Below are the code and all the weights of a small trained network. Each question names an input and a class and asks about switching units off, where a switched-off unit gives its printed mean instead of its output.

import numpy as np


def w(rows, s, z=0):
    codes = np.array(rows[::2]) - 128.0
    scale = np.full(codes.shape[1], s)
    scale[-1] = z or s
    return codes * scale


def f(y):
    return np.maximum(y, 0)


def log_softmax(a):
    a = a - a.max(-1, keepdims=True)
    return a - np.log(np.exp(a).sum(-1, keepdims=True))


def net(x, mask):
    res = np.array(x, float).reshape(1, 2) / 4 @ E
    y = f(res @ A[0][:, :-1].T + A[0][:, -1])
    res = res + np.where(mask, y, B[0][:, -1]) @ B[0][:, :-1]
    return log_softmax(res[-1] @ U[:, :-1].T + U[:, -1])


A, B = {}, {}
E = w([
[140,111,33,96,29,229],'x0',
[200,187,251,96,139,228],'x1',
],0.012)
A[0] = w([
[126,97,51,59,36,210,59],'N0',
[252,205,229,107,117,227,71],'N1',
[157,151,192,182,211,15,112],'N2',
[164,131,27,107,43,214,126],'N3',
[43,127,180,138,248,86,59],'N4',
[17,40,26,186,95,60,69],'N5',
[100,147,124,101,82,141,251],'N6',
[54,116,70,152,130,52,191],'N7',
[58,209,150,111,136,58,87],'N8',
[107,145,70,150,64,164,115],'N9',
[133,118,82,142,77,181,83],'N10',
[101,107,98,119,82,65,72],'N11',
[77,113,139,112,151,158,115],'N12',
],0.011,0.019)
B[0] = w([
[41,148,122,167,80,124,191],'N0',
[142,168,76,50,79,178,216],'N1',
[81,151,139,172,98,80,227],'N2',
[93,148,117,179,108,100,221],'N3',
[3,131,122,153,73,120,184],'N4',
[143,167,78,41,101,201,236],'N5',
[196,139,208,178,182,79,247],'N6',
[170,157,132,97,144,102,254],'N7',
[95,153,124,121,122,124,156],'N8',
[110,131,131,144,128,99,175],'N9',
[98,124,143,156,105,128,159],'N10',
[105,171,111,89,134,152,155],'N11',
[143,145,137,124,142,144,128],'N12',
],0.018,0.019)
U = w([
[32,181,127,205,95,90,80],'0',
[143,198,104,8,102,156,104],'1',
[237,175,187,196,181,49,253],'2',
[132,100,138,109,134,108,97],'3',
[118,114,133,156,177,149,96],'4',
],0.016,0.012)

Each question gives the input, the list of numbers given to net, and the class t.
The units are the neurons (one row each of A and B). Each row of codes is followed by its name. A weight is (code - 128) times the scale printed after its matrix; where a second scale follows, it is the last column's (A, B and U).
mask holds one flag per neuron, in row order. A switched-off neuron (its flag False) gives its mean, the last column of its row in B, instead of its output. The means were averaged over made-up inputs and are rounded, as every weight is.
A unit's drop is (log p(t) with every unit on - log p(t) with that unit switched off) / (log p(t) with every unit on - log p(t) with every unit switched off).
The circuit of an input: a set's keep is (log p(t) with only the set's units on - log p(t) with every unit switched off) / (log p(t) with every unit on - log p(t) with every unit switched off). Starting from the 12 units with the biggest drops (on a tie, the unit counted first), units are removed one at a time, each time the one whose removal leaves the highest keep (on an exact tie, the one counted first), for as long as the keep stays at least 0.8.
circuit, biggest first: the units of the circuit, biggest drop first
most important unit: the unit with the biggest drop
k most important neurons: the k neurons with the biggest drops, biggest first
drop of u: that unit's drop, to one decimal
input [-5,-7], class 1: circuit, biggest first : (N5)
input [-7,8], class 1: 2 most important neurons : (N1 N3)
input [-5,6], class 1: 3 most important neurons : (N1 N3 N0)
input [-7,7], class 0: 3 most important neurons : (N2 N5 N4)
input [7,7], class 0: 3 most important neurons : (N3 N0 N5)
input [4,3], class 0: 3 most important neurons : (N7 N5 N0)
input [-3,-4], class 1: 2 most important neurons : (N5 N3)
input [0,3], class 2: 2 most important neurons : (N5 N4)
input [-5,-6], class 1: 4 most important neurons : (N5 N7 N3 N0)
input [-8,8], class 0: 2 most important neurons : (N2 N4)
input [3,-3], class 2: 2 most important neurons : (N1 N4)
input [4,-8], class 1: drop of N5 : 1.7
input [0,-6], class 1: drop of N2 : 0.0
input [3,-6], class 1: drop of N5 : 1.2
input [-3,0], class 2: most important unit : N0
